Below are the code and all the weights of a small trained network. Each question names an input and a class and asks about switching units off, where a switched-off unit gives its printed mean instead of its output.

import numpy as np


def w(rows, s, z=0):
    codes = np.array(rows[::2]) - 128.0
    scale = np.full(codes.shape[1], s)
    scale[-1] = z or s
    return codes * scale


def norm(h):
    return h / np.sqrt((h * h).mean(-1, keepdims=True) + 1e-5)


def f(y):
    return y / 2 * (1 + np.tanh(0.7978845608 * (y + 0.044715 * y**3)))


def log_softmax(a):
    a = a - a.max(-1, keepdims=True)
    return a - np.log(np.exp(a).sum(-1, keepdims=True))


def net(x, mask):
    res = np.array(x, float).reshape(1, 7) / 4 @ E
    u = 0
    for l in range(2):
        y = f(norm(res) @ A[l][:, :-1].T + A[l][:, -1])
        res = res + np.where(mask[u : u + 11], y, B[l][:, -1]) @ B[l][:, :-1]
        u += 11
    return log_softmax(norm(res)[-1] @ U[:, :-1].T + U[:, -1])


A, B = {}, {}
E = w([
[218,254,103,117],'x0',
[129,130,140,118],'x1',
[117,133,156,97],'x2',
[139,124,101,157],'x3',
[64,116,95,20],'x4',
[124,202,251,135],'x5',
[128,128,110,142],'x6',
],0.0069)
A[0] = w([
[203,80,86,186,135],'0.n0',
[97,120,198,195,165],'0.n1',
[166,164,59,95,69],'0.n2',
[69,50,96,150,125],'0.n3',
[123,154,103,128,166],'0.n4',
[175,49,165,230,106],'0.n5',
[185,135,88,180,163],'0.n6',
[63,114,210,214,73],'0.n7',
[44,2,120,98,254],'0.n8',
[188,97,67,124,39],'0.n9',
[133,155,48,163,63],'0.n10',
],0.009,0.0025)
B[0] = w([
[140,201,180,106,172],'0.n0',
[69,28,253,50,168],'0.n1',
[191,62,245,19,155],'0.n2',
[71,133,88,164,187],'0.n3',
[188,129,169,199,138],'0.n4',
[178,162,222,118,183],'0.n5',
[80,178,160,70,164],'0.n6',
[164,58,252,36,171],'0.n7',
[135,255,74,219,253],'0.n8',
[192,125,197,146,144],'0.n9',
[204,99,160,137,146],'0.n10',
],0.0056,0.0077)
A[1] = w([
[170,170,92,202,179],'1.n0',
[190,114,79,34,7],'1.n1',
[196,99,153,69,181],'1.n2',
[138,148,158,211,106],'1.n3',
[127,193,156,176,118],'1.n4',
[220,198,208,114,153],'1.n5',
[91,148,12,61,236],'1.n6',
[181,184,69,105,47],'1.n7',
[120,142,171,41,213],'1.n8',
[101,196,158,101,206],'1.n9',
[131,98,151,139,13],'1.n10',
],0.011,0.0022)
B[1] = w([
[61,113,109,153,170],'1.n0',
[181,91,208,31,158],'1.n1',
[165,137,90,172,181],'1.n2',
[106,181,207,106,159],'1.n3',
[3,50,173,116,168],'1.n4',
[105,92,5,129,255],'1.n5',
[228,139,149,100,188],'1.n6',
[50,120,181,30,163],'1.n7',
[164,89,85,184,192],'1.n8',
[48,131,83,241,183],'1.n9',
[111,131,199,131,121],'1.n10',
],0.0064,0.0096)
U = w([
[45,151,140,195,40],'0',
[129,156,2,131,100],'1',
[179,93,207,48,249],'2',
],0.012,0.0019)

Each question gives the input, the list of numbers given to net, and the class t.
The units are the neurons (one row each of A and B). Each row of codes is followed by its name. A weight is (code - 128) times the scale printed after its matrix; where a second scale follows, it is the last column's (A, B and U).
mask holds one flag per neuron, layer by layer. A switched-off neuron (its flag False) gives its mean, the last column of its row in B, instead of its output. The means were averaged over made-up inputs and are rounded, as every weight is.
A unit's drop is (log p(t) with every unit on - log p(t) with that unit switched off) / (log p(t) with every unit on - log p(t) with every unit switched off).
The circuit of an input: a set's keep is (log p(t) with only the set's units on - log p(t) with every unit switched off) / (log p(t) with every unit on - log p(t) with every unit switched off). Starting from the 12 units with the biggest drops (on a tie, the unit counted first), units are removed one at a time, each time the one whose removal leaves the highest keep (on an exact tie, the one counted first), for as long as the keep stays at least 0.8.
circuit, biggest first: the units of the circuit, biggest drop first
most important unit: the unit with the biggest drop
k most important neurons: the k neurons with the biggest drops, biggest first
k most important neurons of layer l: the k neurons of layer l with the biggest drops, biggest first
drop of u: that unit's drop, to one decimal
input [4,4,-5,-7,3,5,2], class 1: circuit, biggest first -> 1.n5
input [3,-1,0,-7,6,3,3], class 1: 2 most important neurons of layer 1 -> 1.n9; 1.n8
input [6,-5,3,0,1,6,-8], class 1: 2 most important neurons -> 1.n5; 0.n8
input [-4,-1,-3,4,-8,3,3], class 2: circuit, biggest first -> 0.n7; 0.n8
input [5,-3,-7,8,2,-4,7], class 2: 2 most important neurons of layer 0 -> 0.n8; 0.n2
input [7,1,3,5,1,-4,-4], class 2: 2 most important neurons of layer 1 -> 1.n1; 1.n7
input [-1,-7,7,0,-2,-4,-6], class 0: 2 most important neurons of layer 1 -> 1.n5; 1.n4
input [0,-2,-1,-2,-3,-6,7], class 0: 2 most important neurons -> 0.n7; 1.n4
input [-4,7,-8,8,0,3,5], class 2: 2 most important neurons of layer 0 -> 0.n1; 0.n7
input [1,2,-4,-4,3,3,2], class 1: 2 most important neurons -> 0.n8; 0.n3
input [7,-1,-4,-1,6,-2,-8], class 2: 2 most important neurons -> 1.n1; 0.n8
input [4,-6,-2,-5,4,-2,2], class 2: drop of 1.n1 -> 0.3
input [1,4,1,7,5,0,3], class 2: drop of 0.n5 -> 0.1
input [-3,-5,7,3,-5,-6,4], class 0: drop of 0.n4 -> 0.0
input [-3,6,-2,3,-2,-7,-7], class 0: most important unit -> 1.n5
